Below is a small trained network, with its code and all its weights. Each question gives an input and a target symbol and asks what happens when units are switched off, that is, made to give their printed mean instead of their output.

import numpy as np


def w(rows, s, z=0):
    codes = np.array(rows[::2]) - 128.0
    scale = np.full(codes.shape[1], s)
    scale[-1] = z or s
    return codes * scale


def f(y):
    return y / 2 * (1 + np.tanh(0.7978845608 * (y + 0.044715 * y**3)))


def softmax(a):
    e = np.exp(a - a.max(-1, keepdims=True))
    return e / e.sum(-1, keepdims=True)


def log_softmax(a):
    a = a - a.max(-1, keepdims=True)
    return a - np.log(np.exp(a).sum(-1, keepdims=True))


def net(x, mask):
    ids = ['ΓΛΞΣΨΩαβδεηθμπτ'.index(c) for c in x.split()]
    T = len(ids)
    res = E[ids] + P[:T]
    u = 0
    for l in range(2):
        r = res
        for j in range(2):
            rows = slice(2 * j, 2 * j + 2)
            q, k, v = (r @ M[l][rows].T for M in (Q, K, V))
            z = softmax(np.where(np.tri(T) > 0, q @ k.T / 2**0.5, -1e9)) @ v
            o = O[l][rows]
            res = res + np.where(mask[u + j], z, o[:, -1]) @ o[:, :-1]
        u += 2
        y = f(res @ A[l][:, :-1].T + A[l][:, -1])
        res = res + np.where(mask[u : u + 4], y, B[l][:, -1]) @ B[l][:, :-1]
        u += 4
    return log_softmax(res[-1] @ U[:, :-1].T + U[:, -1])


Q, K, V, O, A, B = {}, {}, {}, {}, {}, {}
E = w([
[70,171,191,116],'Γ',
[234,155,96,109],'Λ',
[66,104,165,119],'Ξ',
[61,147,155,157],'Σ',
[243,90,134,66],'Ψ',
[102,138,90,147],'Ω',
[95,95,174,229],'α',
[80,119,88,116],'β',
[122,83,135,195],'δ',
[151,223,37,150],'ε',
[44,164,167,139],'η',
[187,51,4,168],'θ',
[156,142,220,95],'μ',
[33,154,193,64],'π',
[51,148,107,101],'τ',
],0.011)
P = w([
[202,214,129,165],'0',
[143,3,107,217],'1',
[140,32,114,204],'2',
[135,30,125,186],'3',
[116,47,122,164],'4',
[112,35,116,135],'5',
[108,47,145,159],'6',
[96,56,130,134],'7',
[82,62,124,106],'8',
],0.0048)
Q[0] = w([
[91,168,227,40],'0.h0',
[29,145,255,155],'0.h0',
[214,212,126,147],'0.h1',
[26,141,147,120],'0.h1',
],0.0071)
K[0] = w([
[116,160,189,201],'0.h0',
[130,199,240,149],'0.h0',
[108,113,152,66],'0.h1',
[114,153,58,255],'0.h1',
],0.0083)
V[0] = w([
[115,174,177,17],'0.h0',
[68,77,68,170],'0.h0',
[156,253,130,7],'0.h1',
[94,142,44,120],'0.h1',
],0.0064)
O[0] = w([
[28,198,138,67,37],'0.h0',
[117,100,134,216,198],'0.h0',
[129,215,84,116,4],'0.h1',
[1,148,120,188,147],'0.h1',
],0.0087,0.0026)
A[0] = w([
[43,49,175,52,149],'0.n0',
[40,81,1,168,254],'0.n1',
[80,69,158,119,180],'0.n2',
[23,135,198,88,160],'0.n3',
],0.0058,0.005)
B[0] = w([
[161,112,131,189,184],'0.n0',
[159,135,163,246,254],'0.n1',
[129,55,162,162,190],'0.n2',
[114,179,103,254,182],'0.n3',
],0.0079,0.0066)
Q[1] = w([
[142,139,160,236],'1.h0',
[182,149,92,234],'1.h0',
[225,82,2,28],'1.h1',
[19,57,236,185],'1.h1',
],0.0055)
K[1] = w([
[119,250,118,67],'1.h0',
[104,254,95,23],'1.h0',
[146,44,154,136],'1.h1',
[30,201,110,44],'1.h1',
],0.0066)
V[1] = w([
[150,254,10,76],'1.h0',
[78,163,78,74],'1.h0',
[148,90,53,149],'1.h1',
[223,53,147,160],'1.h1',
],0.0073)
O[1] = w([
[89,136,35,115,174],'1.h0',
[99,93,63,130,1],'1.h0',
[203,215,63,230,148],'1.h1',
[254,215,145,106,219],'1.h1',
],0.0058,0.0023)
A[1] = w([
[126,141,219,151,7],'1.n0',
[2,68,85,114,36],'1.n1',
[49,168,169,124,247],'1.n2',
[74,89,109,152,76],'1.n3',
],0.0082,0.0018)
B[1] = w([
[142,102,207,113,213],'1.n0',
[135,118,79,1,253],'1.n1',
[143,44,121,139,182],'1.n2',
[206,110,52,115,213],'1.n3',
],0.0086,0.0068)
U = w([
[92,116,163,152,81],'Γ',
[105,132,121,145,136],'Λ',
[106,123,222,116,211],'Ξ',
[145,116,121,213,69],'Σ',
[114,101,139,117,165],'Ψ',
[90,113,90,141,137],'Ω',
[148,89,91,19,53],'α',
[141,141,194,128,54],'β',
[116,127,110,132,88],'δ',
[226,116,131,1,162],'ε',
[148,125,218,103,47],'η',
[107,251,120,202,254],'θ',
[93,117,180,136,110],'μ',
[89,98,126,135,81],'π',
[195,153,111,52,223],'τ',
],0.0071,0.0039)

Each question gives the input, a string of symbols that net reads in full, and the target symbol t.
The units are the heads (2 rows each of Q, K, V and O) and the neurons (one row each of A and B). Each row of codes is followed by its name. A weight is (code - 128) times the scale printed after its matrix; where a second scale follows, it is the last column's (O, A, B and U).
mask holds one flag per unit, layer by layer, with each layer's heads first. A switched-off unit (its flag False) gives its mean, the last column of its rows in O or B, instead of its output. The means were averaged over made-up inputs and are rounded, as every weight is.
A unit's drop is (log p(t) with every unit on - log p(t) with that unit switched off) / (log p(t) with every unit on - log p(t) with every unit switched off).
The circuit of an input: a set's keep is (log p(t) with only the set's units on - log p(t) with every unit switched off) / (log p(t) with every unit on - log p(t) with every unit switched off). Starting from all 12 units, units are removed one at a time, each time the one whose removal leaves the highest keep (on an exact tie, the one counted first), for as long as the keep stays at least 0.8.
circuit, biggest first: the units of the circuit, biggest drop first
unit that matters most: the unit with the biggest drop
top k neurons: the k neurons with the biggest drops, biggest first
k most important neurons of layer l: the k neurons of layer l with the biggest drops, biggest first
which heads matter: for each layer, one digit per head in row order, 1 if its drop is at least 0.15 and else 0, layers parted by /
drop of u: that unit's drop, to one decimal
input θ θ Γ τ δ β β Ψ η, target Ξ: circuit, biggest first -> [1.h0, 1.n0, 0.h1]
input θ Ψ Γ, target Ξ: circuit, biggest first -> [1.h0, 1.n0, 1.n3]
input θ θ η η π β δ, target Ξ: circuit, biggest first -> [1.h0, 1.n0, 0.h1, 1.n3]
input π Ξ Γ Ξ Λ ε Γ π β, target α: 2 most important neurons of layer 0 -> [0.n1, 0.n2]
input π θ θ θ π Ψ Γ ε, target θ: which heads matter -> 00 / 01
input δ Ξ δ ε θ, target Σ: circuit, biggest first -> [0.h0, 0.n1]
input α θ α π α π, target η: circuit, biggest first -> [1.h0, 0.h1, 1.n0]
input π ε δ, target α: unit that matters most -> 1.h1
input π Λ ε ε π δ, target α: top 2 neurons -> [1.n1, 0.n1]
input θ π μ Σ, target Ξ: which heads matter -> 00 / 10
input θ μ Ψ μ θ π π α, target Ξ: which heads matter -> 00 / 10
input π θ π π π τ π, target α: 2 most important neurons of layer 1 -> [1.n1, 1.n3]
input β Λ τ ε θ, target Σ: top 2 neurons -> [0.n1, 1.n1]
input π Σ Ω Σ Ω β, target α: unit that matters most -> 1.h1
input π η α Ψ α δ ε α Ξ, target α: top 2 neurons -> [1.n1, 0.n1]
input θ μ Γ, target Ξ: 3 most important neurons of layer 1 -> [1.n0, 1.n3, 1.n1]
input θ Ξ π π, target Ξ: drop of 0.n2 -> 0.1
input θ η π τ, target Ξ: drop of 0.n3 -> 0.0
input π Ψ Γ θ Σ, target α: drop of 0.h1 -> 0.5
input π β Σ, target α: drop of 1.n1 -> 0.6
input ε ε ε, target θ: 2 most important neurons of layer 1 -> [1.n1, 1.n2]
input π Ω β π π θ η, target α: most important neuron of layer 0 -> [0.n1]
